Here is a tiny trained network, its code and every weight. The questions are about switching its units off for an input and a class, where a switched-off unit gives its printed mean instead of its output.

import numpy as np


def w(rows, s, z=0):
    codes = np.array(rows[::2]) - 128.0
    scale = np.full(codes.shape[1], s)
    scale[-1] = z or s
    return codes * scale


def f(y):
    return np.maximum(y, 0)


def log_softmax(a):
    a = a - a.max(-1, keepdims=True)
    return a - np.log(np.exp(a).sum(-1, keepdims=True))


def net(x, mask):
    res = np.array(x, float).reshape(1, 8) / 4 @ E
    y = f(res @ A[0][:, :-1].T + A[0][:, -1])
    res = res + np.where(mask, y, B[0][:, -1]) @ B[0][:, :-1]
    return log_softmax(res[-1] @ U[:, :-1].T + U[:, -1])


A, B = {}, {}
E = w([
[125,134,121,125,129],'x0',
[200,236,168,187,177],'x1',
[133,120,133,125,134],'x2',
[129,119,150,155,104],'x3',
[191,140,138,46,8],'x4',
[138,113,137,121,140],'x5',
[189,80,1,170,142],'x6',
[127,134,114,111,144],'x7',
],0.01)
A[0] = w([
[141,126,166,119,137,112],'N1',
[215,133,92,119,95,117],'N2',
[150,169,122,160,142,141],'N3',
[203,192,153,158,156,149],'N4',
[204,118,81,117,83,63],'N5',
[117,109,108,149,150,121],'N6',
[126,125,63,191,150,159],'N7',
[8,145,209,140,194,202],'N8',
[138,192,148,91,103,141],'N9',
[74,137,180,125,155,163],'N10',
[233,132,58,102,41,62],'N11',
[126,138,156,85,90,153],'N12',
[122,145,127,130,147,141],'N13',
[123,146,181,84,92,135],'N14',
[28,33,99,90,89,254],'N15',
[136,169,188,50,76,131],'N16',
[107,102,76,205,168,150],'N17',
[149,125,122,172,172,129],'N18',
[146,115,107,117,116,110],'N19',
[89,134,155,131,150,157],'N20',
[133,127,147,107,153,105],'N21',
[127,119,121,140,100,80],'N22',
[183,196,166,98,137,155],'N23',
[160,132,161,131,115,92],'N24',
[116,113,186,51,100,135],'N25',
[119,89,134,125,138,152],'N26',
[82,96,83,140,118,166],'N27',
[120,139,140,109,159,119],'N28',
[91,85,86,167,162,126],'N29',
[30,157,170,140,163,190],'N30',
[83,137,124,80,111,160],'N31',
],0.013,0.006)
B[0] = w([
[119,144,124,149,114,150],'N1',
[170,139,195,126,134,189],'N2',
[147,166,134,142,183,176],'N3',
[146,218,173,185,207,219],'N4',
[182,116,203,102,100,181],'N5',
[130,104,102,160,127,158],'N6',
[156,114,71,167,197,202],'N7',
[227,111,238,76,80,251],'N8',
[80,166,148,179,87,190],'N9',
[163,137,190,119,89,193],'N10',
[200,124,230,49,92,217],'N11',
[78,153,107,81,147,185],'N12',
[142,132,136,128,155,148],'N13',
[64,165,97,120,118,196],'N14',
[123,2,32,4,54,255],'N15',
[22,165,76,119,125,225],'N16',
[142,107,54,183,185,209],'N17',
[151,139,106,135,189,178],'N18',
[146,111,134,139,110,147],'N19',
[160,125,163,123,112,170],'N20',
[133,134,140,136,112,139],'N21',
[129,117,133,120,144,135],'N22',
[92,163,171,224,60,208],'N23',
[113,141,132,151,132,151],'N24',
[73,160,88,59,138,202],'N25',
[130,102,104,129,104,154],'N26',
[135,56,116,169,96,180],'N27',
[136,136,153,126,125,146],'N28',
[134,55,82,200,99,189],'N29',
[185,118,183,72,100,215],'N30',
[95,121,125,83,150,173],'N31',
],0.028,0.014)
U = w([
[158,14,231,34,102,246],'0',
[229,192,237,129,121,188],'1',
[37,169,57,45,77,53],'2',
[1,208,172,186,112,134],'3',
[160,51,36,157,119,69],'4',
[156,128,123,202,250,7],'5',
],0.0061,0.0012)

Each question gives the input, the list of numbers given to net, and the class t.
The units are the neurons (one row each of A and B). Each row of codes is followed by its name. A weight is (code - 128) times the scale printed after its matrix; where a second scale follows, it is the last column's (A, B and U).
mask holds one flag per neuron, in row order. A switched-off neuron (its flag False) gives its mean, the last column of its row in B, instead of its output. The means were averaged over made-up inputs and are rounded, as every weight is.
A unit's drop is (log p(t) with every unit on - log p(t) with that unit switched off) / (log p(t) with every unit on - log p(t) with every unit switched off).
The circuit of an input: a set's keep is (log p(t) with only the set's units on - log p(t) with every unit switched off) / (log p(t) with every unit on - log p(t) with every unit switched off). Starting from the 12 units with the biggest drops (on a tie, the unit counted first), units are removed one at a time, each time the one whose removal leaves the highest keep (on an exact tie, the one counted first), for as long as the keep stays at least 0.8.
units of the circuit, in order: the units of the circuit, biggest drop first
unit that matters most: the unit with the biggest drop
top k neurons: the k neurons with the biggest drops, biggest first
drop of u: that unit's drop, to one decimal
input [6,-3,6,1,1,-4,-8,4], class 2: unit that matters most -> N16
input [2,2,-2,0,5,5,0,0], class 3: units of the circuit, in order -> [N8, N15]
input [6,-6,8,6,7,6,0,-1], class 2: top 2 neurons -> [N8, N16]
input [5,8,5,-1,2,-2,0,-6], class 3: units of the circuit, in order -> [N8, N23]
input [6,1,4,-6,0,0,6,1], class 5: units of the circuit, in order -> [N15, N8]
input [3,8,1,5,1,0,-6,6], class 3: top 3 neurons -> [N16, N23, N11]
input [-4,1,2,0,6,5,-7,-1], class 3: top 2 neurons -> [N15, N23]
input [8,8,-8,-6,1,-7,-6,2], class 3: top 2 neurons -> [N16, N23]
input [1,5,1,-6,-6,-1,1,-6], class 5: top 2 neurons -> [N17, N11]
input [0,-8,-8,8,8,6,0,-3], class 2: top 3 neurons -> [N16, N8, N25]
input [7,7,8,-5,-8,-4,1,5], class 5: top 4 neurons -> [N17, N7, N11, N18]
input [-3,1,6,-2,6,7,-8,1], class 3: top 2 neurons -> [N15, N23]
input [5,-1,-4,2,0,0,8,2], class 4: top 3 neurons -> [N8, N17, N7]
input [-2,-3,6,6,-2,-5,1,-4], class 4: unit that matters most -> N11
input [4,7,-2,7,7,7,3,-3], class 1: drop of N16 -> 0.0
input [-3,2,7,8,8,5,3,8], class 1: top 2 neurons -> [N15, N11]
input [8,2,6,-6,-6,-8,-8,7], class 1: drop of N15 -> 0.5
input [2,-3,2,-4,1,6,-2,3], class 2: drop of N11 -> 0.1
